Below is a small trained network, with its code and all its weights. Each question gives an input and a target symbol and asks what happens when units are switched off, that is, made to give their printed mean instead of their output.

import numpy as np


def w(rows, s, z=0):
    codes = np.array(rows[::2]) - 128.0
    scale = np.full(codes.shape[1], s)
    scale[-1] = z or s
    return codes * scale


def norm(h):
    return h / np.sqrt((h * h).mean(-1, keepdims=True) + 1e-5)


def f(y):
    return np.maximum(y, 0)


def softmax(a):
    e = np.exp(a - a.max(-1, keepdims=True))
    return e / e.sum(-1, keepdims=True)


def log_softmax(a):
    a = a - a.max(-1, keepdims=True)
    return a - np.log(np.exp(a).sum(-1, keepdims=True))


def net(x, mask):
    ids = ['βγδεζηθλμπστφψω'.index(c) for c in x.split()]
    T = len(ids)
    res = E[ids] + P[:T]
    u = 0
    for l in range(2):
        q, k, v = (norm(res) @ M[l].T for M in (Q, K, V))
        z = softmax(np.where(np.tri(T) > 0, q @ k.T / 3**0.5, -1e9)) @ v
        res = res + np.where(mask[u], z, O[l][:, -1]) @ O[l][:, :-1]
        u += 1
        y = f(norm(res) @ A[l][:, :-1].T + A[l][:, -1])
        res = res + np.where(mask[u : u + 8], y, B[l][:, -1]) @ B[l][:, :-1]
        u += 8
    return log_softmax(norm(res)[-1] @ U[:, :-1].T + U[:, -1])


Q, K, V, O, A, B = {}, {}, {}, {}, {}, {}
E = w([
[110,56,217,95,176,123,78,157,166],'β',
[77,127,203,109,124,106,173,93,136],'γ',
[181,83,134,106,203,35,91,126,193],'δ',
[166,95,126,185,158,123,220,122,184],'ε',
[85,127,177,169,170,126,177,62,144],'ζ',
[132,103,199,138,132,100,212,119,131],'η',
[104,33,114,117,159,72,52,90,129],'θ',
[125,139,123,68,125,62,156,186,62],'λ',
[72,123,169,181,103,102,122,47,133],'μ',
[76,135,164,148,158,108,108,7,139],'π',
[127,47,82,149,131,219,67,66,139],'σ',
[71,156,158,129,155,162,178,81,210],'τ',
[122,92,139,192,159,97,153,23,163],'φ',
[99,112,148,138,151,120,163,46,137],'ψ',
[226,138,172,183,181,197,125,139,84],'ω',
],0.016)
P = w([
[111,150,181,139,26,108,206,31,229],'0',
[75,86,125,144,253,168,254,113,113],'1',
[136,138,163,121,40,113,158,61,185],'2',
[74,85,145,175,150,115,158,174,101],'3',
[160,132,159,93,47,121,134,77,139],'4',
[99,116,127,187,155,115,101,193,91],'5',
[177,132,148,60,56,132,109,101,112],'6',
[94,155,99,165,121,113,38,220,68],'7',
[216,125,135,39,50,150,61,116,96],'8',
],0.0094)
Q[0] = w([
[142,135,99,127,144,158,107,157,96],'0.h0',
[11,92,31,163,174,147,137,221,116],'0.h0',
[5,124,62,181,190,119,166,204,112],'0.h0',
],0.024)
K[0] = w([
[184,105,167,128,107,147,156,97,142],'0.h0',
[70,111,149,158,135,112,253,48,155],'0.h0',
[40,155,160,205,145,105,223,87,153],'0.h0',
],0.017)
V[0] = w([
[188,161,195,93,196,80,69,158,172],'0.h0',
[172,146,227,188,136,251,101,126,122],'0.h0',
[156,252,144,165,163,87,165,119,95],'0.h0',
],0.012)
O[0] = w([
[94,139,213,92,108,51,174,172,196,229],'0.h0',
[186,128,243,172,184,199,150,125,183,134],'0.h0',
[146,254,151,79,171,112,137,72,82,3],'0.h0',
],0.0069,0.0019)
A[0] = w([
[28,116,93,102,190,172,133,177,54,70],'0.n0',
[151,198,65,146,52,119,139,143,80,70],'0.n1',
[137,121,80,26,233,160,183,98,154,27],'0.n2',
[113,193,101,149,182,141,154,178,109,78],'0.n3',
[4,145,102,187,227,125,162,224,100,255],'0.n4',
[107,111,119,116,63,118,129,212,118,166],'0.n5',
[78,227,107,111,98,62,123,203,163,138],'0.n6',
[34,148,137,202,203,146,190,173,31,175],'0.n7',
],0.015,0.0028)
B[0] = w([
[139,174,174,116,172,165,218,106,144,198],'0.n0',
[90,234,143,59,146,162,119,56,58,165],'0.n1',
[119,110,138,198,96,165,242,172,116,176],'0.n2',
[119,114,146,212,115,81,86,120,160,161],'0.n3',
[126,132,199,171,253,167,69,118,96,235],'0.n4',
[57,122,108,144,173,111,155,90,190,193],'0.n5',
[202,127,97,210,52,88,63,114,90,213],'0.n6',
[44,154,128,222,183,77,171,115,159,254],'0.n7',
],0.013,0.0098)
Q[1] = w([
[141,139,147,146,53,251,158,94,143],'1.h0',
[3,93,115,92,132,195,95,74,124],'1.h0',
[31,163,150,151,128,76,128,126,164],'1.h0',
],0.018)
K[1] = w([
[222,76,151,83,116,241,102,135,47],'1.h0',
[48,4,107,94,137,236,115,37,137],'1.h0',
[71,135,215,112,168,107,123,68,128],'1.h0',
],0.016)
V[1] = w([
[246,88,106,134,119,87,122,154,194],'1.h0',
[122,169,102,169,107,180,140,165,121],'1.h0',
[117,142,123,170,37,118,44,164,142],'1.h0',
],0.012)
O[1] = w([
[213,187,69,85,155,83,55,83,186,14],'1.h0',
[178,112,128,155,90,160,170,106,120,96],'1.h0',
[102,232,85,246,98,196,101,112,254,1],'1.h0',
],0.0051,0.0047)
A[1] = w([
[123,109,149,147,102,142,134,131,165,100],'1.n0',
[177,180,103,98,92,66,108,147,169,2],'1.n1',
[144,150,76,148,165,204,104,139,197,23],'1.n2',
[172,249,160,119,174,160,106,113,169,3],'1.n3',
[141,231,44,46,94,137,124,108,85,117],'1.n4',
[102,150,129,71,109,159,172,109,113,138],'1.n5',
[48,110,71,134,158,117,95,157,110,87],'1.n6',
[99,153,126,186,225,167,73,203,73,86],'1.n7',
],0.021,0.0028)
B[1] = w([
[134,126,133,75,125,154,124,157,121,164],'1.n0',
[80,102,149,196,35,100,159,156,121,165],'1.n1',
[189,100,101,136,143,110,17,138,129,153],'1.n2',
[140,220,92,111,64,90,100,109,193,168],'1.n3',
[116,131,102,2,142,150,166,91,90,166],'1.n4',
[138,147,92,149,141,116,88,167,131,151],'1.n5',
[148,168,71,140,159,122,155,162,201,162],'1.n6',
[66,175,190,215,180,106,166,86,96,252],'1.n7',
],0.021,0.018)
U = w([
[113,65,210,45,124,118,138,163,166,141],'β',
[180,220,159,103,108,126,118,127,179,139],'γ',
[91,128,139,117,63,231,107,101,122,66],'δ',
[89,160,129,92,122,111,69,245,80,61],'ε',
[145,161,115,117,112,204,157,239,113,94],'ζ',
[108,136,77,33,110,113,148,110,67,235],'η',
[107,123,177,162,187,133,188,135,84,168],'θ',
[237,100,107,127,128,114,212,132,126,102],'λ',
[75,174,130,144,168,97,47,103,133,122],'μ',
[95,107,25,104,164,106,151,159,205,64],'π',
[147,94,54,147,124,139,155,193,42,114],'σ',
[116,104,107,160,28,56,131,153,114,151],'τ',
[188,71,108,131,137,168,56,135,121,255],'φ',
[151,53,130,101,119,90,149,23,148,47],'ψ',
[206,126,141,92,149,32,149,200,67,70],'ω',
],0.011,0.0043)

Each question gives the input, a string of symbols that net reads in full, and the target symbol t.
The units are the heads (3 rows each of Q, K, V and O) and the neurons (one row each of A and B). Each row of codes is followed by its name. A weight is (code - 128) times the scale printed after its matrix; where a second scale follows, it is the last column's (O, A, B and U).
mask holds one flag per unit, layer by layer, with each layer's heads first. A switched-off unit (its flag False) gives its mean, the last column of its rows in O or B, instead of its output. The means were averaged over made-up inputs and are rounded, as every weight is.
A unit's drop is (log p(t) with every unit on - log p(t) with that unit switched off) / (log p(t) with every unit on - log p(t) with every unit switched off).
The circuit of an input: a set's keep is (log p(t) with only the set's units on - log p(t) with every unit switched off) / (log p(t) with every unit on - log p(t) with every unit switched off). Starting from the 12 units with the biggest drops (on a tie, the unit counted first), units are removed one at a time, each time the one whose removal leaves the highest keep (on an exact tie, the one counted first), for as long as the keep stays at least 0.8.
units of the circuit, in order: the units of the circuit, biggest drop first
unit that matters most: the unit with the biggest drop
k most important neurons: the k neurons with the biggest drops, biggest first
k most important neurons of layer l: the k neurons of layer l with the biggest drops, biggest first
drop of u: that unit's drop, to one decimal
input γ θ η, target π: units of the circuit, in order : [0.h0; 1.n7; 0.n5]
input δ ω δ ε ω, target γ: units of the circuit, in order : [1.n3; 0.h0]
input θ δ θ ω δ ω γ, target γ: units of the circuit, in order : [0.h0; 1.n3]
input δ λ δ β σ λ δ τ γ, target τ: unit that matters most : 0.n6
input β σ λ ω γ ψ η, target γ: units of the circuit, in order : [0.h0; 1.n3]
input σ ψ δ γ μ, target τ: units of the circuit, in order : [0.h0; 0.n6; 1.n7]
input ω ζ λ ε μ δ ω σ η, target φ: 2 most important neurons : [0.n7; 0.n4]
input θ δ ω δ ζ, target τ: units of the circuit, in order : [0.h0; 0.n6; 1.n7]
input θ ψ λ φ η, target η: units of the circuit, in order : [0.h0; 1.n4; 0.n1]
input γ ζ ε τ η, target ω: 2 most important neurons : [0.n6; 1.n7]
input ζ μ γ, target ε: 3 most important neurons of layer 0 : [0.n6; 0.n4; 0.n7]
input ε δ π, target τ: 2 most important neurons of layer 1 : [1.n1; 1.n7]
input τ ω τ, target γ: 2 most important neurons of layer 1 : [1.n3; 1.n7]
input μ ε σ η ε, target φ: unit that matters most : 0.h0
input η ψ ψ φ η θ ε, target π: 2 most important neurons of layer 1 : [1.n7; 1.n6]
input γ β τ τ π μ ζ, target β: 2 most important neurons : [1.n7; 0.n4]
input δ σ μ ζ δ π ψ, target τ: 2 most important neurons : [0.n6; 1.n7]
input β τ π, target β: drop of 0.h0 : 0.3
input ψ δ δ ω τ τ ψ, target γ: drop of 0.h0 : 2.2
input δ ζ ε μ φ, target τ: drop of 0.h0 : 1.3
input λ ε λ ε λ, target η: unit that matters most : 1.n4
input τ σ γ σ θ σ φ, target φ: 2 most important neurons of layer 0 : [0.n7; 0.n4]
